Here is a tiny trained network, its code and every weight. The questions are about switching its units off for an input and a target symbol, where a switched-off unit gives its printed mean instead of its output.

import numpy as np


def w(rows, s, z=0):
    codes = np.array(rows[::2]) - 128.0
    scale = np.full(codes.shape[1], s)
    scale[-1] = z or s
    return codes * scale


def f(y):
    return np.maximum(y, 0)


def softmax(a):
    e = np.exp(a - a.max(-1, keepdims=True))
    return e / e.sum(-1, keepdims=True)


def log_softmax(a):
    a = a - a.max(-1, keepdims=True)
    return a - np.log(np.exp(a).sum(-1, keepdims=True))


def net(x, mask):
    ids = ['αδεζθλμπσω'.index(c) for c in x.split()]
    T = len(ids)
    res = E[ids] + P[:T]
    u = 0
    for l in range(2):
        q, k, v = (res @ M[l].T for M in (Q, K, V))
        z = softmax(np.where(np.tri(T) > 0, q @ k.T / 3**0.5, -1e9)) @ v
        res = res + np.where(mask[u], z, O[l][:, -1]) @ O[l][:, :-1]
        u += 1
        y = f(res @ A[l][:, :-1].T + A[l][:, -1])
        res = res + np.where(mask[u : u + 8], y, B[l][:, -1]) @ B[l][:, :-1]
        u += 8
    return log_softmax(res[-1] @ U[:, :-1].T + U[:, -1])


Q, K, V, O, A, B = {}, {}, {}, {}, {}, {}
E = w([
[76,88,176,183,109,192,207,159,187],'α',
[97,182,148,142,51,71,25,190,99],'δ',
[162,161,127,141,121,177,135,165,113],'ε',
[155,182,61,254,153,80,89,122,17],'ζ',
[140,131,146,168,158,151,123,86,110],'θ',
[90,86,44,85,21,82,131,158,107],'λ',
[127,233,155,198,149,135,75,105,123],'μ',
[190,131,181,55,76,134,102,155,184],'π',
[161,120,176,115,176,120,16,107,120],'σ',
[156,144,119,145,147,82,68,100,80],'ω',
],0.021)
P = w([
[40,166,254,31,83,188,99,78,52],'0',
[91,117,228,111,101,135,73,121,46],'1',
[114,160,205,137,99,160,115,108,68],'2',
[127,151,186,130,96,144,97,139,70],'3',
[114,134,163,170,118,152,109,148,87],'4',
[158,139,173,128,90,153,112,152,75],'5',
[129,122,124,170,117,133,91,174,98],'6',
[154,168,141,180,81,179,136,160,116],'7',
[130,126,88,192,116,138,90,192,123],'8',
[157,155,92,204,92,169,131,161,142],'9',
[167,130,84,198,96,178,132,159,150],'10',
[172,116,83,164,68,165,115,172,154],'11',
[160,112,68,194,79,180,123,160,177],'12',
[201,140,110,150,31,191,141,139,155],'13',
],0.0097)
Q[0] = w([
[74,78,93,81,134,79,225,110,122],'0.h1',
[156,106,169,255,108,129,13,141,126],'0.h1',
[76,139,105,77,217,123,121,93,135],'0.h1',
],0.0073)
K[0] = w([
[55,104,178,102,148,88,143,110,66],'0.h1',
[181,82,34,115,118,181,157,254,205],'0.h1',
[96,167,197,159,150,205,59,109,32],'0.h1',
],0.0066)
V[0] = w([
[202,152,171,61,157,81,143,102,253],'0.h1',
[68,225,164,191,226,119,92,150,132],'0.h1',
[108,48,117,118,152,39,68,31,85],'0.h1',
],0.0059)
O[0] = w([
[75,75,133,207,227,69,147,167,202,61],'0.h1',
[80,110,244,160,84,101,122,81,134,124],'0.h1',
[75,62,132,124,191,118,110,139,115,2],'0.h1',
],0.011,0.0088)
A[0] = w([
[76,208,69,81,94,85,135,144,107,132],'0.n1',
[158,190,40,112,222,181,93,20,87,103],'0.n2',
[47,56,171,23,192,139,125,92,82,154],'0.n3',
[157,155,58,119,153,173,24,2,45,149],'0.n4',
[209,113,94,181,212,91,144,74,59,138],'0.n5',
[165,163,115,122,120,26,79,151,144,114],'0.n6',
[127,187,168,149,118,127,152,183,129,155],'0.n7',
[145,132,231,73,191,193,79,139,128,252],'0.n8',
],0.0067,0.0034)
B[0] = w([
[143,81,172,136,89,157,104,148,89,185],'0.n1',
[103,159,187,94,53,129,69,185,159,181],'0.n2',
[147,25,180,254,113,76,68,135,83,136],'0.n3',
[81,92,155,76,136,226,133,198,48,251],'0.n4',
[102,137,152,46,111,82,59,146,236,147],'0.n5',
[140,157,201,58,70,149,173,107,185,165],'0.n6',
[171,85,139,65,207,92,100,119,156,207],'0.n7',
[214,232,137,88,129,127,105,168,147,189],'0.n8',
],0.008,0.013)
Q[1] = w([
[139,66,181,149,169,90,97,89,187],'1.h1',
[173,191,142,134,121,103,131,136,78],'1.h1',
[84,63,81,196,231,2,138,74,112],'1.h1',
],0.0091)
K[1] = w([
[84,154,202,78,219,45,71,88,182],'1.h1',
[220,158,94,100,184,101,95,125,135],'1.h1',
[138,148,255,120,203,135,36,108,143],'1.h1',
],0.0074)
V[1] = w([
[180,122,41,51,201,152,196,125,117],'1.h1',
[122,227,141,162,171,117,53,147,85],'1.h1',
[121,91,133,86,189,172,253,189,178],'1.h1',
],0.0055)
O[1] = w([
[151,125,59,145,9,119,61,142,131,92],'1.h1',
[145,98,98,84,108,189,81,105,117,162],'1.h1',
[125,152,141,176,141,179,111,182,73,1],'1.h1',
],0.016,0.0056)
A[1] = w([
[175,113,74,97,196,169,122,131,85,227],'1.n1',
[55,178,173,166,158,142,117,161,117,114],'1.n2',
[135,142,117,123,57,169,86,66,168,181],'1.n3',
[113,163,90,152,167,84,113,99,92,45],'1.n4',
[188,118,122,118,163,190,41,151,168,224],'1.n5',
[189,175,67,85,98,18,77,138,131,101],'1.n6',
[104,144,76,107,104,174,82,187,44,1],'1.n7',
[36,2,121,155,38,140,219,154,40,121],'1.n8',
],0.0083,0.0023)
B[1] = w([
[95,108,141,209,166,131,163,113,54,168],'1.n1',
[254,239,189,103,148,75,191,108,153,145],'1.n2',
[138,134,81,174,151,105,35,159,56,228],'1.n3',
[123,205,153,161,153,121,79,129,133,128],'1.n4',
[124,44,87,143,140,106,146,209,142,252],'1.n5',
[130,143,76,100,190,151,146,55,85,189],'1.n6',
[80,148,123,206,128,190,159,44,219,238],'1.n7',
[176,116,125,96,116,198,150,161,240,149],'1.n8',
],0.0079,0.019)
U = w([
[103,143,130,74,106,136,126,160,128,154],'α',
[147,193,66,114,220,163,120,56,184,94],'δ',
[147,125,124,142,110,127,173,119,76,243],'ε',
[139,135,105,71,147,129,117,254,151,166],'ζ',
[117,188,87,125,137,178,126,102,159,29],'θ',
[167,81,165,189,136,142,97,131,160,4],'λ',
[60,140,109,106,116,199,199,170,94,96],'μ',
[168,115,115,232,117,188,72,110,79,157],'π',
[96,127,125,140,134,138,141,141,91,177],'σ',
[181,165,176,159,82,155,161,153,138,124],'ω',
],0.0075,0.0043)

Each question gives the input, a string of symbols that net reads in full, and the target symbol t.
The units are the heads (3 rows each of Q, K, V and O) and the neurons (one row each of A and B). Each row of codes is followed by its name. A weight is (code - 128) times the scale printed after its matrix; where a second scale follows, it is the last column's (O, A, B and U).
mask holds one flag per unit, layer by layer, with each layer's heads first. A switched-off unit (its flag False) gives its mean, the last column of its rows in O or B, instead of its output. The means were averaged over made-up inputs and are rounded, as every weight is.
A unit's drop is (log p(t) with every unit on - log p(t) with that unit switched off) / (log p(t) with every unit on - log p(t) with every unit switched off).
The circuit of an input: a set's keep is (log p(t) with only the set's units on - log p(t) with every unit switched off) / (log p(t) with every unit on - log p(t) with every unit switched off). Starting from the 12 units with the biggest drops (on a tie, the unit counted first), units are removed one at a time, each time the one whose removal leaves the highest keep (on an exact tie, the one counted first), for as long as the keep stays at least 0.8.
circuit, biggest first: the units of the circuit, biggest drop first
k most important neurons: the k neurons with the biggest drops, biggest first
top k neurons in layer l: the k neurons of layer l with the biggest drops, biggest first
input ε λ θ ω δ λ ζ μ, target θ: top 3 neurons in layer 0 : 0.n2; 0.n5; 0.n4
input ε μ μ α λ μ λ σ ε π σ, target ζ: circuit, biggest first : 1.n7; 0.h1
input ε σ α ε ε ε ζ σ ε λ σ, target ζ: circuit, biggest first : 1.n5; 0.n8
input ε ε ε δ μ ε μ ε ε μ α, target ω: circuit, biggest first : 1.h1; 1.n2
input ε λ π ε λ, target θ: circuit, biggest first : 0.h1; 1.n7; 1.n8; 1.h1
input ε θ ε α μ μ μ μ ζ, target ω: 3 most important neurons : 0.n5; 0.n2; 1.n2
input μ μ ε π α α μ μ δ θ σ μ π θ, target ζ: circuit, biggest first : 0.h1; 1.n7
input δ σ σ α α μ δ, target ω: circuit, biggest first : 1.h1; 1.n2
input ε δ σ ε π ζ μ, target ζ: circuit, biggest first : 0.h1; 1.n7
input δ ε ε λ ε ε α π, target δ: 3 most important neurons : 0.n4; 1.n6; 0.n1
input λ ε ε σ ε ε ε ε μ μ, target ω: top 2 neurons in layer 0 : 0.n1; 0.n3
input α ζ α μ σ ζ, target ω: circuit, biggest first : 0.n5; 1.h1; 1.n2; 0.n2
input σ σ ε ε ε μ ε μ ε μ ε α δ, target ω: top 2 neurons in layer 0 : 0.n8; 0.n6
input π ε μ ε μ θ ε λ ε, target μ: 2 most important neurons : 1.n3; 0.n1
input λ θ δ ε ε μ α μ, target ω: circuit, biggest first : 1.h1; 1.n2; 1.n6
input δ δ ε ω π μ ζ, target ζ: 2 most important neurons : 0.n5; 1.n7
input δ μ ζ, target μ: circuit, biggest first : 0.n4; 1.h1; 0.h1
input λ σ α π δ ε μ π ζ, target δ: circuit, biggest first : 1.n6; 0.n5
input λ π π ε, target δ: top 3 neurons in layer 0 : 0.n4; 0.n1; 0.n3
input π δ μ, target ζ: top neuron in layer 1 : 1.n7
input ε α θ, target ω: circuit, biggest first : 1.h1; 1.n2; 0.n2
input ε σ δ δ μ ε σ λ ε μ μ ε π μ, target δ: most important neuron : 0.n4
input ε ζ δ ε ε α μ ω, target ω: top neuron in layer 0 : 0.n4
input ε θ δ μ ε ε μ σ ε ε λ ε, target μ: top 3 neurons in layer 0 : 0.n1; 0.n8; 0.n7
input ε ω σ ε ε ε μ π ω, target ζ: top 2 neurons in layer 0 : 0.n5; 0.n6
input σ δ ζ μ ε α σ, target ω: top 2 neurons in layer 0 : 0.n4; 0.n7
